Below is a small trained network, with its code and all its weights. Each question gives an input and a target symbol and asks what happens when units are switched off, that is, made to give their printed mean instead of their output.

import numpy as np


def w(rows, s, z=0):
    codes = np.array(rows[::2]) - 128.0
    scale = np.full(codes.shape[1], s)
    scale[-1] = z or s
    return codes * scale


def norm(h):
    return h / np.sqrt((h * h).mean(-1, keepdims=True) + 1e-5)


def f(y):
    return np.maximum(y, 0)


def softmax(a):
    e = np.exp(a - a.max(-1, keepdims=True))
    return e / e.sum(-1, keepdims=True)


def log_softmax(a):
    a = a - a.max(-1, keepdims=True)
    return a - np.log(np.exp(a).sum(-1, keepdims=True))


def net(x, mask):
    ids = ['αβγεζηθλμξστφψ'.index(c) for c in x.split()]
    T = len(ids)
    res = E[ids] + P[:T]
    u = 0
    for l in range(2):
        r = norm(res)
        for j in range(3):
            rows = slice(4 * j, 4 * j + 4)
            q, k, v = (r @ M[l][rows].T for M in (Q, K, V))
            z = softmax(np.where(np.tri(T) > 0, q @ k.T / 4**0.5, -1e9)) @ v
            o = O[l][rows]
            res = res + np.where(mask[u + j], z, o[:, -1]) @ o[:, :-1]
        u += 3
        y = f(norm(res) @ A[l][:, :-1].T + A[l][:, -1])
        res = res + np.where(mask[u : u + 8], y, B[l][:, -1]) @ B[l][:, :-1]
        u += 8
    return log_softmax(norm(res)[-1] @ U[:, :-1].T + U[:, -1])


Q, K, V, O, A, B = {}, {}, {}, {}, {}, {}
E = w([
[109,145,126,196,122,57,185],'α',
[150,146,125,104,114,106,133],'β',
[74,132,141,182,72,149,183],'γ',
[244,72,2,143,182,137,199],'ε',
[54,132,138,58,141,67,51],'ζ',
[153,241,136,182,178,161,203],'η',
[165,171,78,208,54,158,200],'θ',
[141,45,89,157,149,91,217],'λ',
[163,83,133,112,77,152,105],'μ',
[205,104,60,176,104,184,123],'ξ',
[71,116,28,144,84,182,77],'σ',
[177,149,129,110,127,134,157],'τ',
[201,200,101,142,40,198,141],'φ',
[175,97,111,113,122,209,152],'ψ',
],0.018)
P = w([
[12,211,91,76,179,73,187],'0',
[196,29,101,184,90,27,33],'1',
[253,60,113,134,80,106,142],'2',
[166,174,78,138,92,76,101],'3',
[158,78,127,95,68,81,93],'4',
[192,109,98,138,118,129,118],'5',
[147,96,109,130,130,159,102],'6',
[147,104,119,82,87,110,112],'7',
[111,126,114,100,124,81,48],'8',
[191,48,114,199,99,124,61],'9',
[159,109,87,73,54,59,101],'10',
],0.0078)
Q[0] = w([
[117,184,144,254,61,176,83],'0.h1',
[207,98,153,95,55,107,153],'0.h1',
[104,136,135,186,235,71,207],'0.h1',
[97,106,87,99,54,111,91],'0.h1',
[74,73,134,179,82,99,143],'0.h2',
[168,160,92,31,78,145,62],'0.h2',
[223,125,109,41,106,114,158],'0.h2',
[160,37,99,116,181,142,139],'0.h2',
[90,70,150,131,92,182,103],'0.h3',
[114,84,86,105,67,167,97],'0.h3',
[108,155,183,147,153,113,130],'0.h3',
[161,113,129,74,217,157,86],'0.h3',
],0.0089)
K[0] = w([
[138,98,124,124,46,76,27],'0.h1',
[100,109,87,87,199,93,251],'0.h1',
[231,39,253,116,167,124,26],'0.h1',
[89,110,48,99,127,114,130],'0.h1',
[166,4,150,166,73,110,70],'0.h2',
[72,118,64,12,231,154,91],'0.h2',
[59,175,32,86,123,225,236],'0.h2',
[154,91,126,44,198,172,95],'0.h2',
[67,97,98,123,86,88,71],'0.h3',
[9,139,106,70,125,219,82],'0.h3',
[160,103,143,215,203,133,92],'0.h3',
[184,192,93,106,169,84,241],'0.h3',
],0.0065)
V[0] = w([
[96,64,122,102,141,145,109],'0.h1',
[73,73,116,105,80,123,68],'0.h1',
[254,80,121,98,200,175,140],'0.h1',
[178,150,235,123,202,95,149],'0.h1',
[141,60,249,183,44,95,109],'0.h2',
[123,58,163,85,186,160,197],'0.h2',
[86,58,78,119,109,109,81],'0.h2',
[112,166,225,172,90,216,106],'0.h2',
[158,224,69,140,155,88,146],'0.h3',
[125,90,152,179,100,114,116],'0.h3',
[70,113,202,122,80,202,65],'0.h3',
[71,80,72,116,162,112,161],'0.h3',
],0.007)
O[0] = w([
[99,156,168,67,120,53,153,133],'0.h1',
[121,119,156,28,150,221,200,141],'0.h1',
[136,161,57,112,254,161,35,109],'0.h1',
[95,94,147,243,239,58,108,3],'0.h1',
[77,243,56,237,121,61,189,19],'0.h2',
[49,103,160,153,232,106,135,125],'0.h2',
[134,21,76,143,123,238,142,163],'0.h2',
[196,165,190,176,182,116,83,68],'0.h2',
[125,102,164,106,53,122,73,147],'0.h3',
[155,147,108,134,41,86,135,107],'0.h3',
[185,108,144,155,233,174,219,108],'0.h3',
[120,50,211,123,95,133,222,168],'0.h3',
],0.0049,0.0067)
A[0] = w([
[112,107,172,97,83,102,254,142],'0.n1',
[175,124,29,106,68,136,102,162],'0.n2',
[248,175,94,139,193,212,167,166],'0.n3',
[95,45,117,98,108,39,204,56],'0.n4',
[144,193,121,99,106,77,238,8],'0.n5',
[188,157,115,140,140,138,74,22],'0.n6',
[141,72,50,141,196,95,85,204],'0.n7',
[87,132,88,64,98,103,98,143],'0.n8',
],0.0076,0.0018)
B[0] = w([
[120,157,68,170,195,128,128,189],'0.n1',
[83,44,18,116,134,113,138,254],'0.n2',
[183,138,140,113,34,34,80,201],'0.n3',
[174,151,199,216,196,161,127,169],'0.n4',
[157,163,122,201,88,89,75,152],'0.n5',
[148,113,137,114,77,197,98,148],'0.n6',
[181,68,2,83,145,143,140,173],'0.n7',
[147,98,110,134,119,167,154,185],'0.n8',
],0.0075,0.0081)
Q[1] = w([
[82,227,106,170,139,125,58],'1.h1',
[59,91,77,136,85,178,79],'1.h1',
[5,200,221,230,247,71,147],'1.h1',
[128,115,254,121,198,141,178],'1.h1',
[125,187,207,84,128,63,35],'1.h2',
[122,35,147,105,118,20,218],'1.h2',
[110,172,135,132,128,77,229],'1.h2',
[132,205,157,198,125,21,232],'1.h2',
[17,108,80,205,15,197,143],'1.h3',
[117,13,107,74,190,151,119],'1.h3',
[190,136,124,38,81,119,80],'1.h3',
[223,82,63,27,100,134,118],'1.h3',
],0.0075)
K[1] = w([
[134,84,143,189,87,145,48],'1.h1',
[115,125,168,95,76,122,118],'1.h1',
[153,183,141,201,101,85,63],'1.h1',
[136,158,182,184,76,99,84],'1.h1',
[129,180,228,90,179,113,79],'1.h2',
[124,123,198,114,139,80,150],'1.h2',
[78,224,157,180,130,113,175],'1.h2',
[145,175,65,111,54,105,56],'1.h2',
[129,191,125,119,75,208,255],'1.h3',
[64,104,186,83,127,107,180],'1.h3',
[88,192,199,63,151,150,102],'1.h3',
[80,88,229,101,238,152,216],'1.h3',
],0.0084)
V[1] = w([
[92,139,90,109,240,119,138],'1.h1',
[91,128,44,94,180,113,104],'1.h1',
[150,126,180,189,140,68,191],'1.h1',
[48,211,169,114,139,129,207],'1.h1',
[192,106,38,177,81,131,182],'1.h2',
[191,198,173,46,189,147,53],'1.h2',
[59,109,226,165,101,118,104],'1.h2',
[82,136,55,134,53,116,211],'1.h2',
[198,177,132,101,52,90,3],'1.h3',
[181,208,28,196,139,49,77],'1.h3',
[66,120,232,58,161,83,138],'1.h3',
[182,211,110,99,240,192,97],'1.h3',
],0.0077)
O[1] = w([
[184,41,180,73,187,84,104,119],'1.h1',
[194,103,184,131,136,142,90,177],'1.h1',
[142,132,106,120,149,121,133,16],'1.h1',
[143,144,64,78,114,194,96,51],'1.h1',
[77,185,142,133,121,83,123,240],'1.h2',
[144,56,123,90,34,116,130,59],'1.h2',
[153,73,119,243,141,189,138,45],'1.h2',
[136,131,70,126,147,53,169,190],'1.h2',
[65,162,134,143,40,109,81,73],'1.h3',
[146,124,186,104,106,36,150,2],'1.h3',
[117,145,107,199,205,194,1,142],'1.h3',
[152,111,216,29,90,115,83,93],'1.h3',
],0.0069,0.0086)
A[1] = w([
[86,72,183,166,73,93,109,179],'1.n1',
[145,114,83,108,140,128,43,42],'1.n2',
[108,112,147,114,177,166,159,212],'1.n3',
[142,133,117,148,134,139,176,150],'1.n4',
[223,119,72,149,138,87,108,99],'1.n5',
[161,248,160,99,129,162,133,40],'1.n6',
[104,97,128,172,158,183,83,251],'1.n7',
[125,121,90,138,92,163,119,155],'1.n8',
],0.012,0.0025)
B[1] = w([
[255,234,168,164,141,123,167,174],'1.n1',
[73,88,194,150,129,84,185,255],'1.n2',
[186,135,172,122,150,71,123,193],'1.n3',
[47,177,161,89,146,111,215,191],'1.n4',
[148,226,170,127,189,157,96,243],'1.n5',
[200,105,193,86,157,86,78,150],'1.n6',
[152,156,223,184,97,137,101,248],'1.n7',
[77,123,132,110,33,154,195,250],'1.n8',
],0.0075,0.0059)
U = w([
[82,142,133,188,149,68,130,231],'α',
[74,138,105,214,123,194,117,88],'β',
[67,165,166,173,147,105,190,194],'γ',
[188,67,42,89,153,77,73,3],'ε',
[154,101,100,191,190,179,69,213],'ζ',
[165,183,210,127,91,76,74,155],'η',
[132,143,101,179,83,106,137,108],'θ',
[154,127,115,157,254,108,150,81],'λ',
[150,153,86,61,193,148,138,123],'μ',
[110,99,112,133,57,126,116,50],'ξ',
[40,53,64,124,68,216,188,36],'σ',
[87,137,152,184,80,156,58,137],'τ',
[128,120,118,157,91,101,101,116],'φ',
[155,37,183,87,92,146,49,111],'ψ',
],0.0082,0.0019)

Each question gives the input, a string of symbols that net reads in full, and the target symbol t.
The units are the heads (4 rows each of Q, K, V and O) and the neurons (one row each of A and B). Each row of codes is followed by its name. A weight is (code - 128) times the scale printed after its matrix; where a second scale follows, it is the last column's (O, A, B and U).
mask holds one flag per unit, layer by layer, with each layer's heads first. A switched-off unit (its flag False) gives its mean, the last column of its rows in O or B, instead of its output. The means were averaged over made-up inputs and are rounded, as every weight is.
A unit's drop is (log p(t) with every unit on - log p(t) with that unit switched off) / (log p(t) with every unit on - log p(t) with every unit switched off).
The circuit of an input: a set's keep is (log p(t) with only the set's units on - log p(t) with every unit switched off) / (log p(t) with every unit on - log p(t) with every unit switched off). Starting from the 12 units with the biggest drops (on a tie, the unit counted first), units are removed one at a time, each time the one whose removal leaves the highest keep (on an exact tie, the one counted first), for as long as the keep stays at least 0.8.
circuit, biggest first: the units of the circuit, biggest drop first
top k neurons in layer l: the k neurons of layer l with the biggest drops, biggest first
which heads matter: for each layer, one digit per head in row order, 1 if its drop is at least 0.15 and else 0, layers parted by /
input σ ζ σ ψ λ, target λ: circuit, biggest first => [0.n4 0.h1]
input η ψ τ σ ζ ψ φ, target η: circuit, biggest first => [1.h3 0.h2]
input σ σ λ σ ψ β, target σ: which heads matter => 110 / 000
input β ψ θ μ τ γ ε θ β β, target β: which heads matter => 111 / 001
input σ ψ μ μ, target σ: which heads matter => 000 / 000
input γ β λ θ γ μ ψ, target γ: which heads matter => 100 / 000
input ψ β ψ γ σ β β, target ψ: circuit, biggest first => [0.h2 1.h2]
input η ψ η λ σ ζ ζ γ ψ φ, target η: circuit, biggest first => [0.h2 1.h3]
input η ζ ζ ψ ζ μ, target η: top neuron in layer 1 => [1.n1]
input ψ ψ μ γ η σ λ σ ψ ψ, target ψ: circuit, biggest first => [0.h2 0.h1 1.h3]
input β γ η σ ζ, target β: which heads matter => 111 / 001
input γ λ σ η σ γ ψ α η θ λ, target λ: circuit, biggest first => [0.n4 1.n5]
input η σ σ ψ, target η: circuit, biggest first => [0.h2 1.h3]
input η μ ζ φ μ ζ β, target η: circuit, biggest first => [0.h2]
input ζ σ γ μ η ψ, target ζ: which heads matter => 100 / 001
input ψ ψ ξ ξ, target ψ: which heads matter => 010 / 000
input ψ σ β μ σ ξ σ μ β, target ψ: circuit, biggest first => [0.h2 1.h2]
input ζ β φ, target ζ: which heads matter => 100 / 101
input ζ ζ ψ ψ β, target ζ: which heads matter => 000 / 001
input β η ζ ψ, target β: which heads matter => 111 / 001
input ε ψ ψ ζ β, target ε: circuit, biggest first => [0.h1]
input ψ ψ ψ φ, target ψ: which heads matter => 010 / 000
input τ ψ ψ ζ, target τ: top 2 neurons in layer 0 => [0.n2 0.n3]
input τ λ ψ γ θ ψ ψ, target τ: which heads matter => 011 / 001
input ζ β μ τ, target ζ: which heads matter => 100 / 001
input β ψ γ σ ε β ψ, target β: top 2 neurons in layer 0 => [0.n3 0.n4]
input ψ ψ λ ξ ψ γ σ ζ, target ψ: top neuron in layer 0 => [0.n2]
input ε β ψ φ η σ ψ ψ τ β, target ε: top 3 neurons in layer 0 => [0.n7 0.n2 0.n3]
input ζ α ψ ξ, target ζ: top 3 neurons in layer 1 => [1.n5 1.n7 1.n2]
